Below is a small trained network, with its code and all its weights. Each question gives an input and a target symbol and asks what happens when units are switched off, that is, made to give their printed mean instead of their output.

import numpy as np


def w(rows, s, z=0):
    codes = np.array(rows[::2]) - 128.0
    scale = np.full(codes.shape[1], s)
    scale[-1] = z or s
    return codes * scale


def f(y):
    return y / 2 * (1 + np.tanh(0.7978845608 * (y + 0.044715 * y**3)))


def softmax(a):
    e = np.exp(a - a.max(-1, keepdims=True))
    return e / e.sum(-1, keepdims=True)


def log_softmax(a):
    a = a - a.max(-1, keepdims=True)
    return a - np.log(np.exp(a).sum(-1, keepdims=True))


def net(x, mask):
    ids = ['αγεζημπτ'.index(c) for c in x.split()]
    T = len(ids)
    res = E[ids] + P[:T]
    u = 0
    for l in range(3):
        q, k, v = (res @ M[l].T for M in (Q, K, V))
        z = softmax(np.where(np.tri(T) > 0, q @ k.T / 3**0.5, -1e9)) @ v
        res = res + np.where(mask[u], z, O[l][:, -1]) @ O[l][:, :-1]
        u += 1
        y = f(res @ A[l][:, :-1].T + A[l][:, -1])
        res = res + np.where(mask[u : u + 12], y, B[l][:, -1]) @ B[l][:, :-1]
        u += 12
    return log_softmax(res[-1] @ U[:, :-1].T + U[:, -1])


Q, K, V, O, A, B = {}, {}, {}, {}, {}, {}
E = w([
[183,112,171,171,123],'α',
[76,183,177,123,102],'γ',
[104,125,172,55,62],'ε',
[120,113,187,84,200],'ζ',
[152,180,163,165,117],'η',
[83,253,188,123,164],'μ',
[187,111,143,81,144],'π',
[196,104,24,150,116],'τ',
],0.017)
P = w([
[2,152,103,109,56],'0',
[157,93,118,62,165],'1',
[86,141,169,164,94],'2',
[143,152,76,56,182],'3',
[55,138,139,150,69],'4',
[142,153,82,59,189],'5',
],0.011)
Q[0] = w([
[144,109,127,155,135],'L0H0',
[120,183,114,79,146],'L0H0',
[74,123,252,141,115],'L0H0',
],0.012)
K[0] = w([
[63,148,85,184,231],'L0H0',
[139,83,168,28,121],'L0H0',
[78,141,254,149,97],'L0H0',
],0.0078)
V[0] = w([
[49,50,101,115,79],'L0H0',
[169,223,1,227,73],'L0H0',
[88,60,77,74,160],'L0H0',
],0.0088)
O[0] = w([
[49,127,132,88,65,124],'L0H0',
[168,138,132,132,36,2],'L0H0',
[254,130,117,156,88,147],'L0H0',
],0.0098,0.0056)
A[0] = w([
[170,242,219,103,228,233],'L0N0',
[89,149,115,197,53,250],'L0N1',
[200,220,115,245,107,222],'L0N2',
[120,23,206,71,99,25],'L0N3',
[133,205,75,105,108,103],'L0N4',
[119,145,144,81,190,139],'L0N5',
[105,190,106,156,188,114],'L0N6',
[183,153,225,122,254,61],'L0N7',
[134,2,155,38,134,173],'L0N8',
[16,34,90,182,176,147],'L0N9',
[176,174,11,166,13,41],'L0N10',
[42,148,145,25,141,137],'L0N11',
],0.0086,0.0023)
B[0] = w([
[152,113,93,121,182,250],'L0N0',
[170,201,183,177,110,150],'L0N1',
[172,195,91,143,140,149],'L0N2',
[120,67,177,75,64,143],'L0N3',
[119,102,146,124,172,136],'L0N4',
[111,151,114,133,83,189],'L0N5',
[96,186,167,94,76,154],'L0N6',
[100,102,145,131,66,231],'L0N7',
[130,139,160,102,53,187],'L0N8',
[63,133,128,201,117,147],'L0N9',
[134,158,181,125,109,149],'L0N10',
[103,122,155,141,254,201],'L0N11',
],0.0085,0.012)
Q[1] = w([
[94,222,52,225,60],'L1H0',
[14,90,92,224,41],'L1H0',
[176,116,137,1,206],'L1H0',
],0.0051)
K[1] = w([
[166,67,144,154,155],'L1H0',
[4,53,147,146,53],'L1H0',
[162,3,141,207,123],'L1H0',
],0.0075)
V[1] = w([
[28,13,50,170,125],'L1H0',
[180,254,176,175,116],'L1H0',
[97,160,60,54,99],'L1H0',
],0.0064)
O[1] = w([
[80,75,255,253,157,2],'L1H0',
[4,116,104,242,133,181],'L1H0',
[110,87,89,167,122,129],'L1H0',
],0.0071,0.0059)
A[1] = w([
[135,162,128,128,168,184],'L1N0',
[157,112,154,161,9,35],'L1N1',
[88,112,123,218,83,220],'L1N2',
[162,152,168,193,133,250],'L1N3',
[90,176,93,179,107,100],'L1N4',
[95,123,105,151,122,29],'L1N5',
[102,132,141,193,105,218],'L1N6',
[124,52,153,126,131,175],'L1N7',
[103,148,125,220,188,64],'L1N8',
[189,176,87,79,144,219],'L1N9',
[67,188,130,134,168,128],'L1N10',
[111,159,137,142,133,115],'L1N11',
],0.013,0.0019)
B[1] = w([
[125,2,115,187,150,172],'L1N0',
[212,86,249,166,181,145],'L1N1',
[178,94,38,174,246,158],'L1N2',
[222,156,42,158,121,150],'L1N3',
[135,140,136,104,147,193],'L1N4',
[175,101,100,139,113,135],'L1N5',
[165,76,92,110,179,160],'L1N6',
[15,63,157,149,57,169],'L1N7',
[40,204,116,114,132,191],'L1N8',
[49,71,149,129,160,254],'L1N9',
[154,211,135,92,192,238],'L1N10',
[86,134,154,67,68,158],'L1N11',
],0.0055,0.013)
Q[2] = w([
[32,112,150,127,130],'L2H0',
[122,222,181,11,189],'L2H0',
[115,53,149,106,112],'L2H0',
],0.012)
K[2] = w([
[101,231,50,89,145],'L2H0',
[47,69,230,163,79],'L2H0',
[126,21,254,124,158],'L2H0',
],0.0049)
V[2] = w([
[93,150,169,11,190],'L2H0',
[62,195,91,110,90],'L2H0',
[253,167,198,104,210],'L2H0',
],0.0044)
O[2] = w([
[72,253,69,144,204,246],'L2H0',
[147,85,228,145,148,153],'L2H0',
[99,236,110,128,212,120],'L2H0',
],0.0064,0.012)
A[2] = w([
[92,147,255,154,162,13],'L2N0',
[156,123,143,93,137,233],'L2N1',
[118,70,138,80,57,57],'L2N2',
[89,127,88,137,180,144],'L2N3',
[95,146,220,131,106,44],'L2N4',
[158,163,146,117,161,248],'L2N5',
[152,75,185,86,7,19],'L2N6',
[250,127,177,224,99,128],'L2N7',
[67,43,132,85,171,2],'L2N8',
[78,116,151,74,163,14],'L2N9',
[88,58,182,94,174,197],'L2N10',
[29,217,134,152,152,116],'L2N11',
],0.0085,0.0043)
B[2] = w([
[164,185,213,105,143,174],'L2N0',
[69,83,128,67,200,146],'L2N1',
[75,164,104,126,239,135],'L2N2',
[166,71,143,170,112,203],'L2N3',
[188,173,108,101,125,145],'L2N4',
[51,80,147,153,76,178],'L2N5',
[222,102,3,180,177,132],'L2N6',
[116,135,180,57,145,135],'L2N7',
[242,80,95,154,111,173],'L2N8',
[163,144,162,109,146,186],'L2N9',
[114,103,101,175,104,192],'L2N10',
[173,110,123,178,32,255],'L2N11',
],0.0066,0.021)
U = w([
[96,168,131,121,126,91],'α',
[6,112,141,145,93,255],'γ',
[110,122,120,151,178,186],'ε',
[145,160,121,127,135,49],'ζ',
[128,112,137,159,109,45],'η',
[123,142,132,127,91,106],'μ',
[81,145,135,150,148,63],'π',
[141,149,96,141,77,181],'τ',
],0.017,0.0046)

Each question gives the input, a string of symbols that net reads in full, and the target symbol t.
The units are the heads (3 rows each of Q, K, V and O) and the neurons (one row each of A and B). Each row of codes is followed by its name. A weight is (code - 128) times the scale printed after its matrix; where a second scale follows, it is the last column's (O, A, B and U).
mask holds one flag per unit, layer by layer, with each layer's heads first. A switched-off unit (its flag False) gives its mean, the last column of its rows in O or B, instead of its output. The means were averaged over made-up inputs and are rounded, as every weight is.
A unit's drop is (log p(t) with every unit on - log p(t) with that unit switched off) / (log p(t) with every unit on - log p(t) with every unit switched off).
The circuit of an input: a set's keep is (log p(t) with only the set's units on - log p(t) with every unit switched off) / (log p(t) with every unit on - log p(t) with every unit switched off). Starting from the 12 units with the biggest drops (on a tie, the unit counted first), units are removed one at a time, each time the one whose removal leaves the highest keep (on an exact tie, the one counted first), for as long as the keep stays at least 0.8.
circuit, biggest first: the units of the circuit, biggest drop first
k most important neurons: the k neurons with the biggest drops, biggest first
k most important neurons of layer l: the k neurons of layer l with the biggest drops, biggest first
drop when u is switched off: that unit's drop, to one decimal
input η τ τ μ, target τ: 4 most important neurons -> [L2N11, L0N10, L0N2, L2N3]
input η η π ε, target ε: circuit, biggest first -> [L0N11, L0N7]
input ε π γ γ, target ε: circuit, biggest first -> [L0N11, L0N7, L0N8]
input γ ζ η ζ, target γ: 3 most important neurons of layer 0 -> [L0N7, L0N5, L0N6]
input π α ε, target μ: 4 most important neurons of layer 0 -> [L0N11, L0N3, L0N0, L0N7]
input τ ζ α ε α, target ε: most important neuron -> [L1N2]
input ζ γ π τ π η, target τ: circuit, biggest first -> [L1H0, L0H0, L0N2]
input π π π μ, target ε: circuit, biggest first -> [L0N0, L1N0]
input ε ζ η η τ π, target τ: circuit, biggest first -> [L0H0, L0N11]
input π π η, target τ: circuit, biggest first -> [L0N11, L0N2]
input η γ η ζ, target γ: 2 most important neurons -> [L0N7, L2N5]
input ε π π η ε, target μ: 4 most important neurons -> [L0N11, L2N4, L2N0, L0N3]
input γ π π π π γ, target ε: 2 most important neurons of layer 0 -> [L0N0, L0N1]
input η ζ η π π μ, target ε: circuit, biggest first -> [L0N0]
input ε γ α, target ε: circuit, biggest first -> [L1N2, L0N9, L0H0, L1H0]
input π τ ζ η τ, target ζ: 2 most important neurons of layer 2 -> [L2N7, L2N11]
input π τ μ, target α: 2 most important neurons of layer 2 -> [L2N0, L2N9]
input π η μ, target α: 3 most important neurons of layer 1 -> [L1N10, L1N8, L1N11]
input τ η α μ ζ, target η: 2 most important neurons -> [L2N11, L0N9]
input π τ ζ π, target τ: circuit, biggest first -> [L0H0]
input π π ζ, target η: 2 most important neurons -> [L2N11, L2N8]
input μ π π α π, target γ: 2 most important neurons of layer 1 -> [L1N9, L1N10]
input π γ π α γ, target π: 2 most important neurons of layer 0 -> [L0N9, L0N11]
input ε α η η η α, target γ: 3 most important neurons of layer 0 -> [L0N11, L0N7, L0N1]
input ζ π π γ μ ε, target ε: drop when L0N8 is switched off -> -0.1
input ζ γ η η, target γ: drop when L1N11 is switched off -> 0.0
input ε π γ, target π: drop when L1N10 is switched off -> 0.2
input ζ ζ π η τ, target ζ: most important neuron of layer 2 -> [L2N7]
